Below are the code and all the weights of a small trained network. Each question names an input and a class and asks about switching units off, where a switched-off unit gives its printed mean instead of its output.

import numpy as np


def w(rows, s, z=0):
    codes = np.array(rows[::2]) - 128.0
    scale = np.full(codes.shape[1], s)
    scale[-1] = z or s
    return codes * scale


def norm(h):
    return h / np.sqrt((h * h).mean(-1, keepdims=True) + 1e-5)


def f(y):
    return np.maximum(y, 0)


def log_softmax(a):
    a = a - a.max(-1, keepdims=True)
    return a - np.log(np.exp(a).sum(-1, keepdims=True))


def net(x, mask):
    res = np.array(x, float).reshape(1, 3) / 4 @ E
    u = 0
    for l in range(2):
        y = f(norm(res) @ A[l][:, :-1].T + A[l][:, -1])
        res = res + np.where(mask[u : u + 5], y, B[l][:, -1]) @ B[l][:, :-1]
        u += 5
    return log_softmax(norm(res)[-1] @ U[:, :-1].T + U[:, -1])


A, B = {}, {}
E = w([
[178,236,116,184,146,128,144,59],'x0',
[11,126,109,202,113,228,73,110],'x1',
[111,100,175,182,106,176,2,91],'x2',
],0.0067)
A[0] = w([
[155,194,200,143,117,134,54,101,77],'L0N1',
[129,161,176,203,164,180,50,47,62],'L0N2',
[168,155,110,116,176,85,229,119,175],'L0N3',
[208,58,164,120,115,112,159,154,52],'L0N4',
[141,198,95,173,154,122,254,128,2],'L0N5',
],0.007,0.0041)
B[0] = w([
[190,109,239,109,64,201,179,1,197],'L0N1',
[179,52,214,116,76,67,91,92,253],'L0N2',
[181,174,67,93,98,221,190,159,253],'L0N3',
[82,198,218,187,74,99,52,172,189],'L0N4',
[186,59,38,142,242,231,146,124,198],'L0N5',
],0.0064,0.0057)
A[1] = w([
[103,174,113,254,77,164,70,60,69],'L1N1',
[128,192,11,42,230,168,193,40,69],'L1N2',
[1,47,121,196,170,115,95,210,59],'L1N3',
[163,186,147,60,71,92,204,213,6],'L1N4',
[30,61,180,126,136,138,75,166,196],'L1N5',
],0.0068,0.0019)
B[1] = w([
[205,136,200,122,72,108,103,110,212],'L1N1',
[160,66,51,228,201,115,188,117,226],'L1N2',
[36,100,58,59,162,39,159,116,214],'L1N3',
[76,254,148,132,69,205,35,165,212],'L1N4',
[92,81,56,130,170,75,194,81,254],'L1N5',
],0.0078,0.0065)
U = w([
[173,60,248,160,90,123,76,29,188],'0',
[37,31,48,97,163,51,140,94,169],'1',
[126,226,149,89,61,168,79,195,129],'2',
[90,139,179,118,162,98,62,155,39],'3',
[188,139,33,174,202,204,200,136,187],'4',
[116,132,167,130,206,124,116,121,2],'5',
],0.013,0.0054)

Each question gives the input, the list of numbers given to net, and the class t.
The units are the neurons (one row each of A and B). Each row of codes is followed by its name. A weight is (code - 128) times the scale printed after its matrix; where a second scale follows, it is the last column's (A, B and U).
mask holds one flag per neuron, layer by layer. A switched-off neuron (its flag False) gives its mean, the last column of its row in B, instead of its output. The means were averaged over made-up inputs and are rounded, as every weight is.
A unit's drop is (log p(t) with every unit on - log p(t) with that unit switched off) / (log p(t) with every unit on - log p(t) with every unit switched off).
The circuit of an input: a set's keep is (log p(t) with only the set's units on - log p(t) with every unit switched off) / (log p(t) with every unit on - log p(t) with every unit switched off). Starting from all 10 units, units are removed one at a time, each time the one whose removal leaves the highest keep (on an exact tie, the one counted first), for as long as the keep stays at least 0.8.
circuit, biggest first: the units of the circuit, biggest drop first
most important unit: the unit with the biggest drop
top k neurons: the k neurons with the biggest drops, biggest first
top k neurons in layer l: the k neurons of layer l with the biggest drops, biggest first
drop when u is switched off: that unit's drop, to one decimal
input [-3,-2,4], class 1: top 3 neurons => L0N3; L1N5; L0N2
input [-3,-6,4], class 3: circuit, biggest first => L0N2; L0N1; L0N4
input [-6,-8,5], class 3: most important unit => L0N3
input [2,8,-3], class 1: top 3 neurons => L0N3; L0N1; L1N3
input [-7,-8,7], class 1: circuit, biggest first => L0N2; L1N1
input [-6,7,7], class 1: top 2 neurons in layer 1 => L1N3; L1N5
input [-6,0,-7], class 2: top 2 neurons => L1N4; L0N5
input [-4,-5,3], class 3: drop when L0N3 is switched off => 0.6
input [-1,-4,-2], class 2: drop when L0N4 is switched off => 0.6
input [7,2,0], class 0: drop when L0N2 is switched off => 0.4
